[[115 114 120 122 139]
 [130 113 107 136 131]
 [127 121 125 126 122]
 [126 126 127 127 130]]
:
[[113 107]
 [121 125]]

[[112 139 139 121 100]
 [125 128 126 123 134]
 [145 114 115 114 108]]
:
[[128 126]
 [114 115]]

[[131 155 123 138 113]
 [153 141 123 136 111]
 [153 140 121 143 114]
 [119 140 117 142 127]
 [142 155 117 135 127]]
:
[[141 123]
 [140 121]]

[[138 105 122 113]
 [138 119 153 146]
 [138 105 124 116]
 [137 154 109 113]
 [137 118 136 120]]
:
[[119 153]
 [105 124]]

[[108 128 132]
 [135 112 100]
 [146 126 133]]
:
[[112 100]
 [126 133]]

[[138 138 152 146]
 [149 129 131 118]
 [134 130 114 103]]
:
[[129 131]
 [130 114]]
---
[[155 144]
 [ 99 111]]
:
[[ 99 111]
 [155 144]]

[[142 123 150 132 124 100 128 129 133 137 124]
 [126 145 139 130 134 139 139 144 132 131 149]
 [119 121 117 122 142 143 120 132 110 131 133]
 [128 111 136 122 111 143 114 134 136 147 142]]
:
[[128 111 136 122 111 143 114 134 136 147 142]
 [119 121 117 122 142 143 120 132 110 131 133]
 [142 123 150 132 124 100 128 129 133 137 124]
 [126 145 139 130 134 139 139 144 132 131 149]]

[[133 140]
 [118 121]
 [120 146]
 [133 104]
 [141 141]
 [120 119]]
:
[[133 104]
 [120 119]
 [118 121]
 [133 140]
 [141 141]
 [120 146]]

[[128 127 128 129 127 129 129 126 127 129 128 128 127]
 [129 129 128 129 129 128 128 127 128 128 127 128 128]
 [125 120 127 126 120 124 126 122 121 125 128 120 125]
 [106 108 131 113 114 108 117 147 131 111 140 119 128]
 [107 111 130 114 116 109 117 146 132 112 138 121 127]
 [150 140 122 141 133 143 138 100 114 143 111 126 126]]
:
[[106 108 131 113 114 108 117 147 131 111 140 119 128]
 [107 111 130 114 116 109 117 146 132 112 138 121 127]
 [125 120 127 126 120 124 126 122 121 125 128 120 125]
 [128 127 128 129 127 129 129 126 127 129 128 128 127]
 [129 129 128 129 129 128 128 127 128 128 127 128 128]
 [150 140 122 141 133 143 138 100 114 143 111 126 126]]

[[126 128 129 131 126 122 127 126 131 139 123 127 129]
 [131 119 132 126 130 131 125 127 127 128 122 123 125]
 [129 131 114 128 128 137 134 131 135 114 136 134 130]
 [127 138 126 126 127 130 133 130 128 124 134 129 124]
 [131 150 124 128 128 129 117 123 113 124 136 119 117]
 [133 132 124 126 134 125 129 130 136 122 133 134 137]
 [135 125 123 134 127 132 143 136 141 115 129 141 135]]
:
[[131 119 132 126 130 131 125 127 127 128 122 123 125]
 [135 125 123 134 127 132 143 136 141 115 129 141 135]
 [126 128 129 131 126 122 127 126 131 139 123 127 129]
 [129 131 114 128 128 137 134 131 135 114 136 134 130]
 [133 132 124 126 134 125 129 130 136 122 133 134 137]
 [127 138 126 126 127 130 133 130 128 124 134 129 124]
 [131 150 124 128 128 129 117 123 113 124 136 119 117]]

[[122 114 125 141 121 122 129 118 125 137]
 [123 129 123 128 130 143 120 128 127 129]
 [120 122 150 122 150 140 141 105 120 138]
 [143 141 128 143 129 121 145 105 130 124]]
:
[[122 114 125 141 121 122 129 118 125 137]
 [120 122 150 122 150 140 141 105 120 138]
 [123 129 123 128 130 143 120 128 127 129]
 [143 141 128 143 129 121 145 105 130 124]]

[[133 123 122 138 142 118 128 121 136 144 150 127 118 123 115]
 [129 128 126 116 120 136 128 123 118 116 116 121 133 126 129]
 [136 120 120 144 151 113 136 122 141 145 155 126 113 122 125]]
:
[[136 120 120 144 151 113 136 122 141 145 155 126 113 122 125]
 [133 123 122 138 142 118 128 121 136 144 150 127 118 123 115]
 [129 128 126 116 120 136 128 123 118 116 116 121 133 126 129]]
---
[[135 122 146 144 108]
 [136 150 125 125 127]
 [137 131 123 138 125]
 [132 137 107 117 140]]
:
[108 125 123 137]

[[120 135 129 119 139]
 [112 101 142 132 125]]
:
[139 132]

[[118 123 126]
 [152 100 105]]
:
[126 100]

[[120 136]
 [113 112]
 [121 135]
 [122 132]
 [109 105]]
:
[136 113]

[[142 130 109 110]
 [123 125 133 130]
 [150 125 125 121]
 [121 131 133 121]
 [128 119 138 132]]
:
[110 133 125 121]

[[124 112 137 131 131]
 [109 142 142 104 104]
 [109 140 120 128 125]
 [142 109 133 126 129]
 [128 128 128 127 127]]
:
[131 104 120 109 128]

[[126 104 110 108]
 [127 132 134 152]]
:
[108 134]

[[130 127 129 132 131]
 [126 130 130 106 136]
 [142 154 123 125 117]
 [130 126 123 130 120]
 [135 123 135 133 128]]
:
[131 106 123 126 135]
